(in the rows, 128 means zero)
Each row is followed by its class.
[112 132 159 135 167  92  84 180 157 128 173 107 126 121 119 108 137 100
 190 131 122 139 155 161 115 129 130 114 152  88 161 174 141 167 136  92
 144 107 139 121 145 110 147]
<183>
[150 146 115 105 175 105  84 114 160  95 171 153 123 198  89 138 163 106
 174  91  99 153 110  89 132 109  86 230 106 121 132 187  99 156  90 141
  99 168 139 193  92 140 123]
<61>
[ 97 115 109 173 121 134 140 110 128 176 177 127 149  48 160 212 125  40
 118 142 146 104 140 128 134 136 149 102 100 140  95 151 150  99 167 100
  84 126 143  95 137 109  82]
<65>
[ 85 142 144  65 150 207 132  99 130 152 152 144 164 138 146 122 102 152
 154 211 156 127 143 136 113 110 149 199 109 101  99 101 131 121 101 102
 108 135 157 153 161 149 132]
<173>
[137 140 122 118 139 147  90  50 123 150 143 129 156 148  61 101  96 149
 144 100 143 121  95  79 166 129 159 183 152 148 112 121 139 189  86 179
 109 177 140 141 117 152 185]
<183>
[109 135 149 139 159 140 111 104 160 131 132 125 170 152 111 166 144 158
 158 153 121 101 143 122 200 155 162 156 136  87  94 150 134 147 139 140
 114 105 128 134 160 113 123]
<23>
[119 143  88 193 118 218 115 124 115 196 151 138 185  52 145 135  79 124
 104  91 135 115 127 106 100 123 123 122 114 157 141 130 182 130 117 108
 133 150 126 125  80 151 131]
<183>
[111 161 114 118 135 133  77  82 120 185 169 116 154  57 122  79  97 124
 187 101 108 110 132 114 135 115 110 161  93 171 149 133 136 164  91 180
  71 173 131 119 152 144 149]
<3>
[116 140 160 155 166 161 100 133  96 124 165 117 128 131 111  67 118 142
 199 129 145 116 105  97 110 152 136 194 105 149 155 127 137 181 104 207
  98 111 154 113 167 151 145]
<3>
[100 117 122  88 164 126  99 108  93  93 140 107 134  52  98  99  75 148
 100  91 131 103 128  82 163 126 111 160 128 170 139  98 147 210  53 129
 134 183 121 185 141 124 170]
<173>
[130 135 121 110 119 156 126 117 100  82 133 152 138 116 124  98  85 167
 171 149 148  94 105 117 106  94  82 135 120 145 140 117 162 157  72 161
 131 182 122 147 136 139 132]
<3>
[ 79 132 141 147 214 146 159 127 150 170 153  97 144  68 131 184 110  61
 155 143 145 117 126 113 141 164  98 180 142 101 108 137 141 168  85 124
 150 118 145 142  84 138 163]
<173>
[ 89 139 154 167 113 148 157 167 102 105 165  53 134  38 185  45 133  18
 113 109  99 116 164 123  49 162  96 161  56 186 131 144 157 137 172 193
 133 117  87 153 139 112 113]
<65>
[128 124 119 150 110 156 116 137  98  54 132 125 131  95 119 133  92 164
 174 130 162  90 119 120 103 113  93 113 113  81 120 155 147 144 133 124
 122 165 116 149 137 155 144]
<23>
[119 130 102 125 154 104 116 152  94 160 106 101 154  72 132 112 100 192
 159 158  89 129  87 103 182 150  75 106 150 141 141 105 149 135  79  96
 148 116 123 107 149 100 133]
<183>
[131 121 126  91 148 212 119 122 116 109 109 150 137 108 125 114 107 102
 102  76  96 107 146 105 114 100  94 190  87 129 125 131 148 131 144 125
  93 105 140 127 134 160  98]
<3>
[154 151  94 130 150  53 141 114 175 171 130 138 129 149 115 188 150 127
 117  96  71 123 108 133 212 150 145 108 126 120 134 121  98 156  98 168
 137 145 119  98 116 133 161]
<79>
[107 156 115 141 122 149 119  85 135 126  98 122 164 108 130 107  94 183
 123 166 116  93 133  95 158 144 120 169 122 149 108 121 154 153 131 206
 129 148  80 148 148 114 151]
<85>
[137 159 126  82 115 179 226 111 122  94 178 132 175 132 119  85 117  30
 105 133  71 128 138 105  93 129  47 189  67 194 167 174 178 133 111 211
 145 123 111 178 112 140  86]
<85>
[143 125 109 126 111  23 117 143 127 153 135 136 128 182 123 201 142 152
 121 121  86 148 119 120 217 127 151 166 147 121 115 128 106 132 159  86
 118 111 142 147 150 102  79]
<183>
[108 148 135 156 170 124 148  90 110 128 133 110 157  96 117 110  93  56
 211 128 160  80 124  93 112 132 114 183  97 106 174 145 161 173 107 122
 116 139 135 138 158 158 133]
<23>
[123 100 128 154 175 194 113  62 158 103 120 125 147 161  78 134 114 141
 147 109 141 108  87 112 143 141 137 150 139 155  93 103 138 151  96 175
 120 152 143 128 126 142 134]
<65>
[ 98 115 131 138 162  75  97 176 108 151 139 122 152  92 131  93 151 112
 135  94 139 144 155  95 125 134 118 119 127 126 178 119 119 154 129  84
 142 111 141 137  80 119 113]
<3>
[136 187 136  98 167 141  91 106 161 140 116 102 161 114 107 133  99 154
 211 158  99 110  80 106 149 160 123 150 116 133 106 139 159 142  96 169
 126 151 109 102 129 139 157]
<79>
[117 159 140 129 119 146 176 110 161 130 133 131 162 134 126  82 144 139
 189 159 133 117 117 104 135 145 134 163 100 145 135 104 165 132 116 200
 153 147 105 142 150 128 144]
<65>
[135 149 136 128 101 126 159 132 115 131 113 144 160 109 116  90 113 148
 182 143 151 121 106  97 124 126 103 183  96 133 134 139 151 171 107 145
 150 157 104 162 142 141 131]
<173>
[105 131  72 170 107 187 186 167 112 189  93 118 191  76 171  88 116  91
 178 155 116 103 139 103 108 137  97 122  95 159 190 116 141  84 172 113
 150  88 103 121 146 145 172]
<61>
[ 99 142 132 102 169  49 102 179 142 126 155 110 156  93 112 141 148  98
 134 166  97 121 147 124 166 146 106 133 122 139 163 162 155 137 102 142
 175 113 100 213 135  77 104]
<65>
[120 136 116 140 143 206 149 124 122 240 139 136 157  87 160 198 130  85
 131 197 184 114 136 124 117  97 110 127 122 153 201 137 160  99 118  76
 112 126 127  92 134 122  83]
<3>
[ 94 121 163 183 200 118 123 123 121 144 159 111 163 120 119 110 173  57
 210 146  79 111 124 114 138 150  92 161  90 113 156 161 127 133 154 199
 106 122 141 144 132 125  73]
<65>
[118 131  96 157 146  94 140 129 160 163 155 137 174 104 110 185 124 112
 160 115 114 112  99 101 174 149 110 166  90 105 152 144 121 119 122 133
 125 116 115 177 155 131 125]
<79>
[119 137 156  98 140 119 136  82 119 137 128 129 152  99 140 146 126 158
 177 141 134 113  81  86 201 151 144 114 128 150 102  84 123 143 106 128
 106 180 138 109 150 119 124]
<79>
[149 116 149 196 139 108 150 108 123 146 154 127 118  88 115 157 158 102
  50  87 192 152 133 101 117 146 135  74 142 164 168  97 156 146 112 116
 128 130 138 130  83 132  83]
<23>
[111 133 133 148 164 210 187 162 124 161  82  98 104 104 179 104 150  87
 121 101  65 149 124 153 104 124  52 179 146 145 165 137 126 126 119 117
 147 104  84 113 149 111 131]
<177>
[120 111 140 145 199 239 150  85 130 176  90 116 162 114 136 175  93  97
 119 156 166 111 121 128 133 138 114 105 157 154 128 131 123 124  84  92
 141 131 148 136  82 163 128]
<61>
[139 112 147 149 166 163  88  92  94  93 125 159 125 130  74  89  99 193
 144 118 171 123 124  82 149 142 101 161 160 195 117 110 154 198  83 196
  82 159 135 132 168 139 121]
<3>
[103 121  98  81 139 180  90 111 141 171 122 112 173 136 125  96  83 193
 137 127 147 106 117 151 139  98 132 158 163 164  54 110 122 139  71 128
 176 159 127 144  86 117 161]
<177>
[129 152 127 162 141 202 113 106 167 176 124 133 145 138 160 156 141 127
 115 128 133 125 140 150 118 137 163 137 150 127 120 125 154 101 124 106
 127 124 128 126 121 135 125]
<23>
[108 183 150  91 155 153  75 114  88 113  92 136 144  73  89  96  85 158
 163 122  99 110 105  87 144 123 125 174  83 111 131 148 155 187  96 161
  97 153 104 143 150 155 142]
<177>
[124 144 173  71 122  79 126 118  78 103 148 112 102  93 126  97 121 137
 129 138 144 137  98 109 129 121 124 104  95 128 149 122 131 183 109 115
 135 169 140 156 124 138 123]
<85>
[141  95 144 188 142 110  81 122 137  84 196 139 104 116 102 136 147 111
 171 109 210  80  97  91 116 122 112 141 109 111 155 145 114 159 145 177
 103 155 145 178 182 127 145]
<79>
[128 136 173 143 132 212 156 163  77 115 161 134 134 107 150  88 128 102
 131 100 133 132 157 119  61 108 115 162  79 138 194 160 144 124 155  99
 122 108 131 179 152 159  90]
<177>
[138 128 103 153  86  57 151 133 133 141 174 151 177 156 138 191 146 144
 141 164 139 127 138 104 170 151 165 167 126 154 106 127 129 100 133 115
 140 154 111 213 131 109 122]
<173>
[111 151 116  94 141 150 128  97 111 152 121 115 157  64 152 134  95 140
 111 153 126  98 116 105 168 136 105 134 128 155 102 109 120 156  90 182
 126 173 109 120 123 122 146]
<79>
[115 133 150 100 212 208 110 119 154 144 158 132 158  81 145 196 115 138
 183 160 132  86 105 131 155 110 105 141 123  77 121 159 111 131  76 133
 148 120 164 161  86 144 154]
<61>
[107 144 166 143 147 113 108 149 119 120 131  97 120 106 130 108 104 124
 204 182 200 101 102 101  95 160 113  75 140 134 151 138 160 130  87 115
 151 132 136 131 121 122 164]
<3>
[116 130  91 127 161  30 147 162 126 124 111 124 146 158 119 112 147  86
 178 172  74 139 129 122 122  93  44 177 165 120 159 171 134 149 130 121
 159 108 100 134 100  67 102]
<61>
[ 99 123 134 136 194 149 116 147 117  97 120 117 128  55 113 107  80 116
 154 106 124 116 136 108 154 143  49 168 124 109 151 142 148 193  78 134
 123 148 118 164 168 150 137]
<183>
[133 129 171 149 134 151 157 111 111 130 120 111 132  66 136 151 109 136
 210 142 170  89  66 106 116 127 131  96  86 124 147 119 120 130 108 175
 151 148 129 104 111 146 145]
<65>
[128  95 118 150 142 140 135 116  78 136 140 142 149 121 119 131 130 114
 125 109 179 131 120  53 116 113 125 156 125 176 202 100 151 121 119  58
 101 138 140 136 131 121  78]
<3>
[131 118 149 117 136 213  82  93 102 153 148 158 169  52 123 126  96 211
 177 137 206 107 120  91 102  94 138 140 100 128 128 128 112 148 135 135
 116 156 132 132 115 154 168]
<85>
[128 146 134 121 151 139 154 111 160 107 105 128 138 119 139 135  84  95
 159  85  93 108 135 130 162 150 158 145 126  95 144 132 135 143  95 100
 133 121 133 126 162 161 166]
<183>
[134 158 120 158 146 164 135  55 152 182 142 154 148 108 125 237 117 107
  81 125 162 117 102 112 146 146 205  98 106 138 140  83 151 116  62 106
 101 151 134 116 105 157 153]
<23>
[121 122 116 136 167 161 132 117 141 171 116 152 146 114 115 182 123 122
  95 163 140 132 140 133 122 123 103  40 131 155 123 135 167 101  81  78
 141 171 117 107  70 119  99]
<65>
[134 140 111 146 147 157 124 100  95 173 120 151 133 140 158 218 118 121
  75 169 171 122 145 115 115 116 117  96 160 171 124 127 140 122  86  47
 123 181 119 129  81 112 119]
<23>
[142  93 120 186 125 113 112 182 135 106 145 151 162 159  95 148 146 140
 209 123 167 156  96 109  84 116  73 185 111 108 164 182 122 126 152  53
 135 113 130 194 136 123  64]
<173>
[112 143 139 132 155  93  79  85 144 180  98 142 153 118 124 168 121 118
 166 143 173 118 143 101 152 140 182 164 160 109  98 110 131 154 150  68
 102 125 134 136 126 133 157]
<3>
[119 128 103 125 115  62 134 156 135 241 128 144 128 132 135  96 150 115
 145 126 102 115 158 157 167  84 102 164 116 121 148 150 124 174 162 103
 144 113 141 120 170 105 108]
<173>
[102 143 115 108 141 122  76 150 137 212 134 132 166 121 159 150 146 167
 120 147 103 147 130 173 147 100 131 131 162 121 111 138 126 112  96  87
 162 141 124 160  78  90  90]
<23>
[ 94 159 109 133 139  71 159 131  95 198 120 106 181 121 158 140 114 150
 165 180  79 100 109  99 190 148  87 120 120 103 133 140 116 118 132 119
 156 134 130 155 106 112 109]
<79>
[117 128 106 156 113  94 132 109 143  90 164 124 136 179  92  76 137 163
 163 116 120 139  97 125 125 118 128 128 112 135 122  93 151 138 109 164
 110 169 132 110 130 131  98]
<177>
[118 125  99 116 111 132 130  84 148 156 147 120 149 145 121  99  96 145
 221 133 161 110  85 144 110  93 129 197 128 115 101 103 124 142 105 155
 123 155 145 113 136 150 156]
<3>
[111 154  91 141 141 155 163  96 123 163 138  91 145  76 153 115 106 109
  78 158 156  94 149 106 134 153 121 131 141 147 122  85 158 123 101 152
 146 129 122 142 120 145 176]
<177>
[153 140  91 126 136 172 126 102 102 179  94 165 141 113 112 163 108 120
 108 128 145 124 132  91 137 119  47 141 145 161 111 152 153 144 121  94
 102 149 132 130  99 154 113]
<3>
[125 161 122 112 137  48 120 101 109 129  60 127 110 125 117 152  74 118
 186 166 133 111 106 118 161 153 130 108 135 136 104 110 169 176 100  50
  95 156 120  92 184 140 137]
<3>
[101 110 147 158 187  93 160 165 124 157 155 134 140 122 132 140 152 129
 173 188 142 126 148 141 111 110 108 109 127 108 188 128 127 123 115 142
 168 108 124 123 118  98 112]
<65>
[ 86 146 153 131 139 156 149 112  93 108 163 126 147 118 127 127 103 152
 190 190 178  88 112  68 140 121 121 161 142 152 131 129 169 141 101 168
 123 161 125 127 140  94 128]
<177>
[149 116 102 166  94 129 172 123 112 141 127 146 124 117 125 150 106 129
  75 133 143 135 121 127 111 113 110  62 109 176 158 120 146 102 118 107
 122 126 125 135 126 137  99]
<61>
[123 142 133 122 154 213  69  69 138 160 117 163 162 122 131 108 135 155
 164 106 145 106 129  89 148 114  82 208 132 143  58 155 111 185  95 180
  87 199 123 128  89 134 141]
<3>
[136 158 138 105 142 240 187 109 135 173 131 141 165 114 137  92 139  67
 131  89 113 139 132  75 114 119 124 192  81 167 163 148 157 137 128 131
 117 112 141  91  94 157 108]
<61>
[120  83 123 139 188 110 105 145 116 187 139 142 153 145 114 184 143 160
 163 147 171 134 115 116 169 130 118 117 153 110 115 122  86 140 149  50
 125 116 167 111 123 125 108]
<79>
[111 142 144 110 184 196 149 125 154 211 124 127 157  31 160 125 136  54
 130 162 140 115 152 166 101 112  47  68 103 158 159 131 140 161  93 117
 155 119 136  90 111 124 113]
<65>
[135 129 131  82 142 157 171 115 123 175 103 150 176 147 156 109 134  37
 172 162 150 131 113 108 122 117 120 223 108 140 127 121 125 123 106  99
 130 121 138 103 143 139  93]
<183>
[136 178 139 116 103 121 152 101 124 178  81 136 140 154 138 100 101 163
 208 139 101 107  78 107 150 124 137 157 118 127 132 146 122 129 120 173
 134 153 111  90 146 130 142]
<79>
[ 95 157 110 109 191 171 124 111 123 124 117  54 139  70 118 113  38 109
 172 148 154  73 118  85 108 141  97 138 147 123 165 128 174 152 103 113
 153 137 128 112 124 147 191]
<79>
[105 161 126 148 165 158  67 122 105 159 164 122 137  32 128 110 100 169
 182 153 232  93 124  48 111 127  77 140  89 114 178 134 153 188  79 109
  98 165 146 125 129 146 148]
<3>
[131 136 111 161 120 121  88 170 167 157 145 149 117 165 122 152 122 157
 124 112 163 131 140 137 122 132 118 141 132 132 129 133 119 134 155 137
 130  68 170 142 125 143 113]
<3>
[106  91 104 100 178 147  67 103 126 109 132 129 118 113 124 111 121 164
 161 156 215 106  95 114 101  99 101 100 124 131 112  46 107 160  81  70
 130 180 167 128 131 136 173]
<65>
[139 121 155  69 119 198 169  94  97  97 199 151 161 109  99 144 125 108
 120 114 158 143  94  61 128 117 147 206  62 160 172 150 160 111  93 127
 110 161 128 202 137 150  86]
<85>
[105 137 129 115 142 119 124  98 119 110 137 129 134  89 132 100 104 116
 147 128 123 124  87 125 119 131 139 134 107 122 143  99 142 149  86 149
 132 161 130 151 132 147 145]
<85>
[128 135 127  86 138  68 118 141 112 164 129 167 105  89 125 116 165 123
 126 183 149 123 118 139 164  98  71 112  69 139 144 109 131 181  81 152
 122 182 117 145 188 117  89]
<65>
